Here is a tiny trained network, its code and every weight. The questions are about switching its units off for an input and a target symbol, where a switched-off unit gives its printed mean instead of its output.

import numpy as np


def w(rows, s, z=0):
    codes = np.array(rows[::2]) - 128.0
    scale = np.full(codes.shape[1], s)
    scale[-1] = z or s
    return codes * scale


def norm(h):
    return h / np.sqrt((h * h).mean(-1, keepdims=True) + 1e-5)


def f(y):
    return y / 2 * (1 + np.tanh(0.7978845608 * (y + 0.044715 * y**3)))


def softmax(a):
    e = np.exp(a - a.max(-1, keepdims=True))
    return e / e.sum(-1, keepdims=True)


def log_softmax(a):
    a = a - a.max(-1, keepdims=True)
    return a - np.log(np.exp(a).sum(-1, keepdims=True))


def net(x, mask):
    ids = ['βγδζηθλμξπστφψω'.index(c) for c in x.split()]
    T = len(ids)
    res = E[ids] + P[:T]
    u = 0
    for l in range(3):
        q, k, v = (norm(res) @ M[l].T for M in (Q, K, V))
        z = softmax(np.where(np.tri(T) > 0, q @ k.T / 2**0.5, -1e9)) @ v
        res = res + np.where(mask[u], z, O[l][:, -1]) @ O[l][:, :-1]
        u += 1
        y = f(norm(res) @ A[l][:, :-1].T + A[l][:, -1])
        res = res + np.where(mask[u : u + 4], y, B[l][:, -1]) @ B[l][:, :-1]
        u += 4
    return log_softmax(norm(res)[-1] @ U[:, :-1].T + U[:, -1])


Q, K, V, O, A, B = {}, {}, {}, {}, {}, {}
E = w([
[130,159,3,73],'β',
[90,97,101,177],'γ',
[143,97,93,134],'δ',
[156,151,111,103],'ζ',
[134,116,95,92],'η',
[93,121,203,151],'θ',
[139,173,168,165],'λ',
[93,129,158,75],'μ',
[163,137,206,140],'ξ',
[153,185,168,179],'π',
[59,191,95,126],'σ',
[114,77,134,176],'τ',
[123,73,65,114],'φ',
[132,83,171,91],'ψ',
[147,96,85,145],'ω',
],0.026)
P = w([
[115,3,36,107],'0',
[141,113,64,89],'1',
[150,183,92,110],'2',
[139,170,74,92],'3',
[125,155,78,91],'4',
[129,168,102,108],'5',
[128,154,84,98],'6',
[41,70,68,62],'7',
[104,121,80,93],'8',
],0.0046)
Q[0] = w([
[157,136,176,175],'L0H1',
[160,163,2,37],'L0H1',
],0.0089)
K[0] = w([
[37,66,253,207],'L0H1',
[11,208,68,190],'L0H1',
],0.0038)
V[0] = w([
[224,112,131,2],'L0H1',
[18,224,36,31],'L0H1',
],0.0062)
O[0] = w([
[107,49,129,126,203],'L0H1',
[162,254,118,133,253],'L0H1',
],0.0092,0.0014)
A[0] = w([
[176,112,53,177,142],'L0N1',
[174,128,48,213,161],'L0N2',
[1,102,151,11,170],'L0N3',
[249,161,141,117,3],'L0N4',
],0.0086,0.0024)
B[0] = w([
[142,24,35,3,210],'L0N1',
[20,117,172,26,231],'L0N2',
[179,208,151,59,254],'L0N3',
[135,141,63,157,136],'L0N4',
],0.0058,0.004)
Q[1] = w([
[24,3,31,231],'L1H1',
[115,189,121,136],'L1H1',
],0.011)
K[1] = w([
[55,126,75,143],'L1H1',
[166,156,155,254],'L1H1',
],0.0097)
V[1] = w([
[253,87,158,68],'L1H1',
[78,128,47,90],'L1H1',
],0.0052)
O[1] = w([
[249,110,23,136,232],'L1H1',
[70,157,186,115,254],'L1H1',
],0.011,0.00058)
A[1] = w([
[92,126,3,58,254],'L1N1',
[146,82,154,176,169],'L1N2',
[181,168,137,96,253],'L1N3',
[76,117,120,135,170],'L1N4',
],0.014,0.00065)
B[1] = w([
[97,231,49,164,251],'L1N1',
[72,118,161,220,145],'L1N2',
[16,1,134,25,166],'L1N3',
[98,213,187,163,144],'L1N4',
],0.0065,0.012)
Q[2] = w([
[77,248,142,84],'L2H1',
[197,105,142,92],'L2H1',
],0.014)
K[2] = w([
[2,202,154,92],'L2H1',
[103,134,89,234],'L2H1',
],0.0096)
V[2] = w([
[141,136,71,254],'L2H1',
[38,88,156,107],'L2H1',
],0.0097)
O[2] = w([
[99,133,52,254,54],'L2H1',
[42,111,166,89,252],'L2H1',
],0.0094,0.0037)
A[2] = w([
[119,201,73,101,115],'L2N1',
[85,65,46,93,206],'L2N2',
[99,6,167,156,4],'L2N3',
[153,61,152,82,106],'L2N4',
],0.014,0.003)
B[2] = w([
[167,159,177,193,248],'L2N1',
[140,14,185,58,254],'L2N2',
[209,222,180,141,181],'L2N3',
[254,133,91,182,157],'L2N4',
],0.0089,0.0077)
U = w([
[115,184,110,131,253],'β',
[6,125,177,114,94],'γ',
[106,67,126,135,132],'δ',
[165,129,104,129,79],'ζ',
[146,136,115,108,67],'η',
[116,143,184,141,41],'θ',
[98,120,136,179,143],'λ',
[148,144,210,26,55],'μ',
[205,138,154,160,125],'ξ',
[108,108,118,195,188],'π',
[97,250,152,141,23],'σ',
[104,68,167,165,143],'τ',
[90,89,98,136,130],'φ',
[198,76,155,116,213],'ψ',
[98,64,126,135,122],'ω',
],0.013,0.0037)

Each question gives the input, a string of symbols that net reads in full, and the target symbol t.
The units are the heads (2 rows each of Q, K, V and O) and the neurons (one row each of A and B). Each row of codes is followed by its name. A weight is (code - 128) times the scale printed after its matrix; where a second scale follows, it is the last column's (O, A, B and U).
mask holds one flag per unit, layer by layer, with each layer's heads first. A switched-off unit (its flag False) gives its mean, the last column of its rows in O or B, instead of its output. The means were averaged over made-up inputs and are rounded, as every weight is.
A unit's drop is (log p(t) with every unit on - log p(t) with that unit switched off) / (log p(t) with every unit on - log p(t) with every unit switched off).
The circuit of an input: a set's keep is (log p(t) with only the set's units on - log p(t) with every unit switched off) / (log p(t) with every unit on - log p(t) with every unit switched off). Starting from the 12 units with the biggest drops (on a tie, the unit counted first), units are removed one at a time, each time the one whose removal leaves the highest keep (on an exact tie, the one counted first), for as long as the keep stays at least 0.8.
units of the circuit, in order: the units of the circuit, biggest drop first
k most important neurons: the k neurons with the biggest drops, biggest first
k most important neurons of layer l: the k neurons of layer l with the biggest drops, biggest first
input η φ β δ, target β: 4 most important neurons	(L1N1, L1N3, L2N1, L0N2)
input σ θ μ μ μ ζ μ δ τ, target μ: units of the circuit, in order	(L2H1)
input θ φ δ ξ ψ, target ψ: units of the circuit, in order	(L2N4, L1H1)
input β μ σ σ ζ, target σ: 2 most important neurons of layer 2	(L2N2, L2N1)
input η μ λ, target μ: 4 most important neurons	(L1N1, L1N3, L2N1, L2N3)
input π μ φ θ π π, target μ: 2 most important neurons	(L1N1, L2N1)
input δ β σ λ ξ, target ξ: 2 most important neurons	(L1N1, L2N3)
input σ ζ γ π η γ τ η π, target γ: 3 most important neurons	(L1N1, L2N3, L2N1)
input β μ φ, target μ: 4 most important neurons	(L0N1, L2N2, L1N3, L2N1)
input φ γ π, target γ: 2 most important neurons of layer 0	(L0N2, L0N3)
input η σ η δ δ, target σ: 2 most important neurons	(L1N1, L2N1)
input γ τ η, target γ: 2 most important neurons of layer 1	(L1N1, L1N3)
input μ φ ω, target μ: 2 most important neurons	(L0N1, L0N2)
input σ φ ψ θ θ δ, target β: units of the circuit, in order	(L1N1)
input θ φ μ θ μ π ω, target μ: 3 most important neurons	(L1N1, L0N2, L1N3)
input γ φ λ, target γ: 2 most important neurons of layer 0	(L0N2, L0N3)
input π γ λ, target γ: 2 most important neurons of layer 0	(L0N3, L0N1)
input τ φ β ω η, target β: 3 most important neurons	(L1N1, L2N1, L0N3)
input β φ δ γ ω, target γ: 2 most important neurons	(L0N2, L1N1)
input μ π μ π π, target μ: units of the circuit, in order	(L2H1)
input μ γ τ τ ω, target γ: 2 most important neurons of layer 1	(L1N1, L1N4)
input η γ γ τ, target γ: 2 most important neurons of layer 1	(L1N4, L1N3)
